Here is a tiny trained network, its code and every weight. The questions are about switching its units off for an input and a class, where a switched-off unit gives its printed mean instead of its output.

import numpy as np


def w(rows, s, z=0):
    codes = np.array(rows[::2]) - 128.0
    scale = np.full(codes.shape[1], s)
    scale[-1] = z or s
    return codes * scale


def f(y):
    return np.maximum(y, 0)


def log_softmax(a):
    a = a - a.max(-1, keepdims=True)
    return a - np.log(np.exp(a).sum(-1, keepdims=True))


def net(x, mask):
    res = np.array(x, float).reshape(1, 7) / 4 @ E
    y = f(res @ A[0][:, :-1].T + A[0][:, -1])
    res = res + np.where(mask, y, B[0][:, -1]) @ B[0][:, :-1]
    return log_softmax(res[-1] @ U[:, :-1].T + U[:, -1])


A, B = {}, {}
E = w([
[137,226,78,163,163,239,205,44,105,178,62],'x0',
[131,121,128,128,125,125,125,121,127,127,127],'x1',
[134,20,17,18,114,199,178,158,247,195,136],'x2',
[56,113,195,82,45,158,56,114,91,196,55],'x3',
[27,181,221,49,144,22,254,21,197,160,196],'x4',
[136,130,139,126,130,128,130,130,130,130,125],'x5',
[134,132,127,129,129,126,127,126,130,125,127],'x6',
],0.005)
A[0] = w([
[190,142,54,166,255,100,191,128,171,41,207,254],'n1',
[118,45,164,110,96,44,78,199,160,80,188,104],'n2',
[127,217,217,218,138,62,88,115,25,54,118,57],'n3',
[56,117,177,78,52,147,86,103,108,197,61,217],'n4',
[131,195,86,154,164,211,188,56,134,179,71,106],'n5',
[124,54,60,50,117,172,147,158,219,188,128,17],'n6',
[132,64,156,94,95,49,86,179,151,78,177,124],'n7',
[32,184,215,48,155,24,228,19,196,184,205,68],'n8',
[83,122,179,96,50,143,86,109,107,182,59,193],'n9',
],0.0047,0.0013)
B[0] = w([
[114,94,171,134,54,17,233,163,129,72,26,212],'n1',
[201,222,204,87,53,190,144,65,60,212,207,191],'n2',
[2,65,82,20,218,223,83,17,244,10,213,210],'n3',
[107,91,131,150,86,34,213,176,114,90,25,199],'n4',
[210,211,200,103,57,162,156,75,67,214,221,197],'n5',
[46,98,104,33,192,215,84,54,228,50,202,215],'n6',
[209,221,210,116,43,174,148,70,78,186,201,183],'n7',
[189,38,9,234,234,135,6,222,37,194,167,254],'n8',
[125,65,126,134,111,49,179,167,113,71,41,189],'n9',
],0.0044,0.0069)
U = w([
[17,99,105,38,199,203,75,20,230,34,177,42],'0',
[199,65,21,245,201,140,3,242,39,201,139,82],'1',
[142,149,144,121,105,110,141,133,133,140,113,252],'2',
[224,244,217,95,33,165,166,51,80,220,176,56],'3',
[117,139,140,144,125,108,139,145,155,127,108,191],'4',
[110,86,148,146,79,20,234,186,135,68,36,84],'5',
],0.0059,0.0034)

Each question gives the input, the list of numbers given to net, and the class t.
The units are the neurons (one row each of A and B). Each row of codes is followed by its name. A weight is (code - 128) times the scale printed after its matrix; where a second scale follows, it is the last column's (A, B and U).
mask holds one flag per neuron, in row order. A switched-off neuron (its flag False) gives its mean, the last column of its row in B, instead of its output. The means were averaged over made-up inputs and are rounded, as every weight is.
A unit's drop is (log p(t) with every unit on - log p(t) with that unit switched off) / (log p(t) with every unit on - log p(t) with every unit switched off).
The circuit of an input: a set's keep is (log p(t) with only the set's units on - log p(t) with every unit switched off) / (log p(t) with every unit on - log p(t) with every unit switched off). Starting from all 9 units, units are removed one at a time, each time the one whose removal leaves the highest keep (on an exact tie, the one counted first), for as long as the keep stays at least 0.8.
circuit, biggest first: the units of the circuit, biggest drop first
most important unit: the unit with the biggest drop
k most important neurons: the k neurons with the biggest drops, biggest first
drop of u: that unit's drop, to one decimal
input [0,-4,7,8,6,-4,-6], class 5: most important unit	n4
input [-6,-1,-5,-3,-4,2,4], class 3: circuit, biggest first	[n2 n8]
input [-8,-2,-4,0,5,7,4], class 3: 3 most important neurons	[n2 n7 n6]
input [-2,2,8,6,-6,8,-5], class 0: 3 most important neurons	[n6 n8 n1]
input [8,6,4,-5,-4,-6,-2], class 3: 3 most important neurons	[n5 n8 n3]
input [1,-4,-6,5,8,-8,-7], class 1: 2 most important neurons	[n8 n6]
input [0,2,6,-5,-5,3,-5], class 0: 3 most important neurons	[n6 n8 n4]
input [3,4,-1,5,2,1,3], class 5: 3 most important neurons	[n4 n9 n2]
input [3,7,7,-2,-5,-4,4], class 0: 2 most important neurons	[n6 n8]
input [8,2,4,-6,-7,3,-2], class 3: circuit, biggest first	[n5 n8]
input [4,1,-5,-5,-3,4,-1], class 0: 2 most important neurons	[n3 n8]
input [2,-6,-3,7,3,0,-6], class 5: circuit, biggest first	[n4 n9]
input [-7,7,-8,-1,8,6,6], class 0: 2 most important neurons	[n3 n5]
input [1,0,7,-8,1,-5,-1], class 5: 2 most important neurons	[n1 n3]
input [7,-8,4,-8,-7,-8,0], class 4: circuit, biggest first	[n8]
input [-8,7,-3,8,1,0,-4], class 3: drop of n5	-0.2
input [5,6,-3,-6,7,-2,5], class 1: drop of n8	1.1
input [4,-7,0,3,7,1,7], class 1: drop of n8	0.8
